The rows lie along a hidden order. The number after each row says roughly how far along it the row is, from 0 to 20. A new part has a new order.
In the rows, 128 means zero.
[139 166 155 148 130 139 150 129 122 132 141 110 120 185  94 104 125 112
 139 135 137  91 150 167  94 100 125 118 143  64  96  87] | 20
[249 139 161 151 138 185 225 193 131 129 109 109 104 144 122  95 155  85
 131 176 137 141 131 172 170 170 169 183 147  68 132 111] | 9
[163 171 158 147  95 119 151 110 117 129 154  46 105 196  90 147 162  98
 134 144 140 134 140 184  99  96 117 121 146  60  96 111] | 19
[128 179  88 139 129 112 103  80 118 177 138  99 125 133  88 123 104 130
 132 134 135 111 110 145 101  86 103 138 139 112 132 122] | 18
[117 149 240 126 200 131 145 187 122  80 143 117 122 136 105  76 217 120
 131 137 136 141 134 121 115 213 125  96 140  97 133 156] | 0
[131 155 150 144 131 122 106 118 119 133 194 138 172 110  99 114 151 133
 133 140 136 137  74 158  83 138  92  73 188  88 141  79] | 7
[136 157  72 174  67 109 150 127 120 124 168 112 123 159  98  92 125 115
 133 114 136 104 125 182  88  91 121 119 141  96  79 117] | 18
[131 114 244 139 212 113 176 203 133  72 143 155 130 123 108  75 144 131
 128 137 138 184 115 115 118 236 125 119 139  90 130 121] | 0
[123 198  52 172  64 111 147 127 115 129 145  79 118 137  99 109 115 110
 145 115 135 129 115 175 116 139 100 129 136 109  95  80] | 18
[139 169  89 146  75 123 121 111 122 130 160  61 109 184  78 146 146 108
 131 130 130 131 121 144 100 137 112 151 160  84 133  91] | 20
[134 119 154 140 157 105 136 126 123  96 137 181 125  69 122  63 139 132
 139 132 123 206 132 143 120 165 116  88 133 101 181 121] | 1
[101 119 196 127 131 122 147 150 122 131 151 117 125 131 130  70 149 125
 133 138 133 128 118 152 139 225 134 106 138  80 132 122] | 0
[135 130 230 124 196 123 197 134 126 131 148 129 123 127 105 117 151 118
 102 176 150 131 132 141 136 191 124 125 139  92 132 114] | 4
[130 129 147 136 179 114 143 125 134 130 157 121 171  64 115 108 197 110
 131 138 135 201 137 138 114 137 125 104 143  83 193 133] | 0
[ 64 157 151 167 105 123 121 136 117 128 148 110 120 139  99 109 151 130
 132 144 120 130  70 163 105 143  97  87 146  88 138  83] | 7
[135 148 144 160 133  92 121 120 120 114 139 155 179 135 104  71 159 119
 133 129 136 137  82 149 108 134 123 110 141  94 136 119] | 4
[134 173  68 144  76 137 144 134 119 130 146 116 125 140 102 112 142 119
 134 141 134  73 154 151 103 140 115 125 150  92 133  87] | 20
[ 82 152 171 142 131 123 142 127 117 135 146 182 134 139 107 108 216 115
 140 138 130 135 132 129  84 139 123 126 140  75 178 111] | 1
[ 83 157 151 149 122 124 148 126 122  91 145 115 121 101 109  71 152 116
 141 142 129 186  92 138 107 137 123  81 144  78 135 123] | 1
[109 205 102 162  65 135 102 123 109 176 148 113 105 181  81 111 118 127
 138 125 126 127 135 162  85  79 100 124 136  93 132  80] | 19
[129 121 177 146 162 110 155 117 132  92 144 163 123 136 109 109 152 115
 131 137 132 127 121 138 117 136 121 117 145  88 181 122] | 0
[143 194 128 146  74 125  86 130 108 127 151 108 115 137  98 105 151 126
 133 128 136 133  93 161  87 137  97 100 147  84 132  76] | 15
[132 164 218 154 126 101 157 165 122 134 152 117 122  70 114 104 158 128
 137 148 137 137 132 132 104 147 127 122 128  72 201 128] | 0
[111 145 140 125 201 111 177 198 134 128 142 189 126 136 140 116 141 121
 129 137 130 183 115 156 125 133 139 101 120  89 204 162] | 0
[136 161 148 151  67 106 150 126 121 132 184 110 141 136  71  95 146 123
 132 111 122 130  83 171 110 101 122 104 139  86 128 118] | 14
[137 169 142 142  82  93  99 121 122 148 141 131 152 136  86 113 133 129
 130 108 134 160 132 153 114 133 126 105 135 123 132  86] | 11
[130 146 100 142  74 111 142  72 123 165 142  97 118 142  88 120 115 130
 130 121 121 128 132 151 117  91 100 121 156  91 131 109] | 17
[ 92 209 114 174 130  89  94 131 107 158 171 119 122 135  81 112 124 119
 125 138 123 132 141 154 114  92 124  96 159  89 105 134] | 15
[ 42 146 105 182  83 128 143 124 124 146 144 125 164 127  81 117 142 129
 162 141 134 127  60 153  83 137  92 129 143 108 133 119] | 10
[133 148 178 145 130 160 184 145 125 129 108 119 125 145 129 130 147 120
 131 162 133 135 203 152 113 138 161 121 113  72 133 156] | 11
[132 145 145 165 126  88 117 118 116 120 149 136 145 141  94  75 155 116
 150 130 136 130  77 159  88 119 120  82 154  81 133  78] | 7
[143 190 177 215 132  87 122  44 102 187 210 103 111 151  59  74 152 110
 137 159 130 138 141 207  63 147  85 117 167  35 105 103] | 15
[205 144 205 115 129 125 137 213 142 126 143 128 114 132 142  99 151 120
 132 135 131 136 217 142 115 135 126 125 108  92 157 219] | 6
[130 140 141 145  75 124 149  34 112 182 155  46 127 200 108 115 142 124
 139 131 129 135 122 167 115  81 109 126 139  97  79  88] | 20
[141 131 150 133 133 123 146 121 120  74 156 111 143  77 125  66 154 121
 136 150 136 139 113 159 129 234 123 101 124  78 198 113] | 0
[169 129 203 129 127 155 146 224 121 131 154 117 125 134 130 107 160  96
 109 164 137 133 137 159 186 208 158 139 143  69 131 209] | 4
[ 80 161  66 189 125 121 144  74 124 177 178 114 125 132 102 109 123 117
 156 140 117 150 128 164  85 140 120 123 131  97 132  75] | 15
[151 149 178 126 127 147 145 197 122  93 124 117 124 136 129  83 147 120
 116 154 148 123 177 147 166 136 124 121 138  79 128 118] | 4
[138 143 144 115 183 128 139 129 128 128  87 122 103 127 148 124 140 121
  99 172 153 132 207 143 120 153 128 162 106 108 137 127] | 8
[139 128 229 136 127 126 142 170 125  80 136 205 150 135 118 111 145 119
 138 138 133 202  98 142 100 133 128  76 139  94 130 123] | 0
[135 139  92 170 126 106 101  89 115 159 166 118 124 127 109 118 120 127
 148 136 131 131  91 150 118 136 123 103 138 114 104 119] | 14
[132 122 153 152 129 125 168 184 127  74 149 113 114  79  98  69 230 113
 132 155 134 183 131 125 108 132 131  94 122  73 131 151] | 0
[134 240 122 182 131 119 128  46 102 185 166  65 103 197  74 137 170 106
 136 151 136 135 127 182  68 153 100  95 163  49  90  66] | 19
[129 211  55 176 126 114  95 124 125 129 144 121 124 128  76 110 115 123
 132 110 131 135 134 148  86 133  96 116 139 115  90 122] | 18
[137 176 144 142  79  92 103  92 119 128 180 120 145 137 107  90 137 117
 132 113 134 157  81 155  88 138 123 124 190 108 129 113] | 12
[112 157 145 145 128 127 141 128 124 199 158  51 124 190 107 122 147 123
 132 138 124  94 110 173  89 130 131 112 140  98  77  75] | 19
[178 166 144 148 132 123 143  89 109 135 159  37  99 220  88 100 165 109
 136 142 139  82 149 172  84  97 124 120 149  48  93  86] | 20
[143 147 154 158 125  75 124 126 122 131 146 117 123 137 100 117 148 118
 151 141 121 209 134 153 111 132  98 122 150 103 132  94] | 3
[116 156  97 161  72 108 110  81 114 135 160 133 125 140  76 105 126 122
 133 124 135 130 111 155  86 132 102 117 144  86 136 116] | 18
[106 113 141 117 126 118 172 203 142  84 145 120 125 134 114 109 170 121
 128 135 134 131 133 128 145 135 133 109 131  97 123 173] | 0
[135 156 185 122 162 162 182 128 123 109 140 108 103 167 128 142 145 104
 129 138 134 129 133 153 104 141 163 128 114  87 132 161] | 11
[217 148 141 144 127 121 144 122 121 132 149  76 123 177 105 153 127 117
 114 138 150  78 190 163 112 113 123 172 140  63 104 119] | 16
[136 137 176 122 127 123 132 125 142 133 133 168 125  95 127 118 164 127
 129 136 130 157 109 129 124 129 125 124 128 101 129 125] | 0
[136 169 162 164 126 123 156 129 118 106 188 112 134 143  97 101 157 113
 133 137 127 183  85 169  79 140 121 123 149  63 155 112] | 4
[ 71 154 141 146 132  88 111 128 122 114 150 138 140 139  87  74 152 115
 133 140 136 132  75 141 109 117 100  80 152  93 133  87] | 6
[145 167 150 156 131 142 220 226 116 130 129 105 124 148 126  97 187 105
 109 176 156 146 176 156 164 229 121 114 147  52 136 190] | 3
[135 206 104 177 130  84 143 131 121 129 170 120 115 133  82 111 126 142
 157 122 134 129  66 147  84  94 125 124 161  99 104 117] | 14
[239 150 163 157 141 122 199 150 118 139 161  70 123 144  87 121 136 112
 110 157 155  92 144 170 103 144 148 214 134  59 136 112] | 14
[ 36 140 146 134 130 125 121 126 123 102 139 178 123  74 111  72 140 121
 127 135 132 129  78 141 118 121 126 128 143  94 175 122] | 2
[131 128 144 131 159 173 191 128 134 116 121 105 109 153 105 106 132 119
 108 155 135  97 206 156 168 149 117 181 123  95 136 164] | 10
[134 152 148 149 129 123 152 127 120 152 122  39  99 140  83 104 126  80
 110 146 153  67 143 167 120 139 142 213 149  64 136 124] | 16
[149 163 151 154 125 138 138 109 120 185 156 114 137 139  75 140 154  99
 140 143 135 133 151 189  97 137 108 163 146  78 136 113] | 20
[136 152 144 152 122 125 120 125 122 128 174 119 191 138  98 110 144 116
 133 140 138 206 136 144 115 136 121  66 131 102 170  89] | 3
[178 163 150 141 129 124 137 130 119 132 148  29 123 138  79 113 118  90
 130 137 136  80 178 159 109  94 120 123 145  82  84  93] | 20
[ 63 162 157 151 127 120 154 130 113 131 172 110 124 142  91  72 165 112
 133 134 138 133 134 162  95 138 115 123 151  70 158 122] | 4
[129 155 143 158 132 127 109 129 125 126 143 183 125  77 111 115 146 153
 130 136 119 212  42 128 121 152 112 132 143 104 168 124] | 3
[108 126 147 131 123 114 169 181 122  93 141 121 123 136 124 104 176 122
 132 146 135 131 114 139 131 140 129 110 140  78 134 144] | 0
[ 70 164 173 147 132  74 150 113 121 104 173 159 132 147  94  97 193 112
 149 140 129 192 139 167 105 142 103 124 147  62 166 117] | 3
[129 151 116 141 108 126 138 125 127 155 142  61 109 140 105 156 139 120
 123 133 133 128 200 149 135 105 138 199 136  86  95 121] | 18
[137 173 109 198 127  90 116 126 111 129 165 107 147 134  52  66 140 109
 162 146 125 133 135 172 100 142  86  86 150  81 137 108] | 12
[126 130  58 137 127 125  76  80 125 126 133  47 126 131 123 174  98 112
 138 120 130 126 136 171 110  85 138 130 135 125 132 129] | 20
[124 155 107 132 134 131 137 104 126 166 134 119 106 180 117 125 102 123
 129 130 129 132 138 154 121  90 122 146 131 115  95 125] | 20
[ 76 149 176 156 130 124 131 135 115  95 164 108 126 105  96  70 196 144
 150 144 128 132 134 143  85 147 108 124 150  61 169 115] | 2
[ 30 158 153 165 119 121 114 119 117 107 188 169 123  91  89  71 149 144
 157 138 136 208 134 143  82 139  98 122 152  90 166  82] | 4
[ 43 135 135 143 146  81 115 127 126 130 158 125 124  70 118  76 139 149
 133 133 118 210  61 114 128 155 107  55 136 111 130 122] | 2
[131 147 152 125 187 133 198 199 123 130 143 128 123 125 109 109 159 119
 131 137 134 137 130 143 120 189 124 123 119  94 168 115] | 3
[128 207  56 165  60 114 102  45 110 131 140  61 123 187 105 114 150 127
 143 139 125 129 132 181  85  80 124 129 177  85  84  71] | 19
[255 135 164 119 151 123 194 129 122 123  85 116 124 173 104 152 150 104
 134 161 135  74 133 152 141 121 123 118 139  92 140 121] | 13
[133 135 133 134 140 133 147 129 133 100 152 119 129 125 123 117 154 124
 128 125 129 200  91 115 125 148 112 129 136 157 171 120] | 2
[135 157 180 144 159 102 144 141 122  90 156 160 135  99 116 106 137 134
 134 141 130 177  93 138  93 138 119  94 126  88 172 113] | 1
[131 129 156 134 165 126 136 130 136 119 141 119 124 124 112 125 128 122
  94 158 151 128 255 150 180 138 168 207 137 100 123 118] | 11
[120 148 145 179 129 107 147  52 114 193 166 110 124 139  72 114 145 118
 152 112 120 137 109 165  82 140  92 126 201 108  97 118] | 17
[ 56 141 147 130 124 124 106 131 127  97 154 117 142 132 116  82 133 152
 129 134 120 128  51 111 122 128 124  68 127 110 151  95] | 4
[131 163 147 177 108  72 113 116 116 119 188 145 170 103  79 106 154 136
 159 143 122 206  44 154 110 137 120  58 170  67 155  76] | 6
[119 188  50 181 131 102  95 128 117 179 168 115 139 134  79 106 111 121
 131 108 115 132 130 142  89 135 126 125 208 103 103  78] | 15
[130 151 141 147 127 124  94  58 123 174 179 114 132 130 101  98 147 117
 159 135 118 139 129 157  85 124  88 122 212 109 134 118] | 14
[107 129 239 121 136 121 161 127 121  82 155 173 122 139 126  72 153 127
 135 152 137 131 140 129 107 137 135 130 120  78 188 114] | 0
[ 56 138 160 152 132 126 135 112 119 101 150 110 185  77  92 113 154 130
 147 144 127 135  83 168 109 140 123  66 150  70 177  98] | 2
[129 143 141 140 120 161 151 127 119 128 140  59 100 187 119 123 114 125
 128 136 133  72 132 144 115 136 143 123 118  85  98 121] | 17
[128 156 156 150 101 107 152 137 114 123 175 131 136 120  98 111 146 143
 148 137 123 127  75 154 111 119 101 117 140 101 137 114] | 7
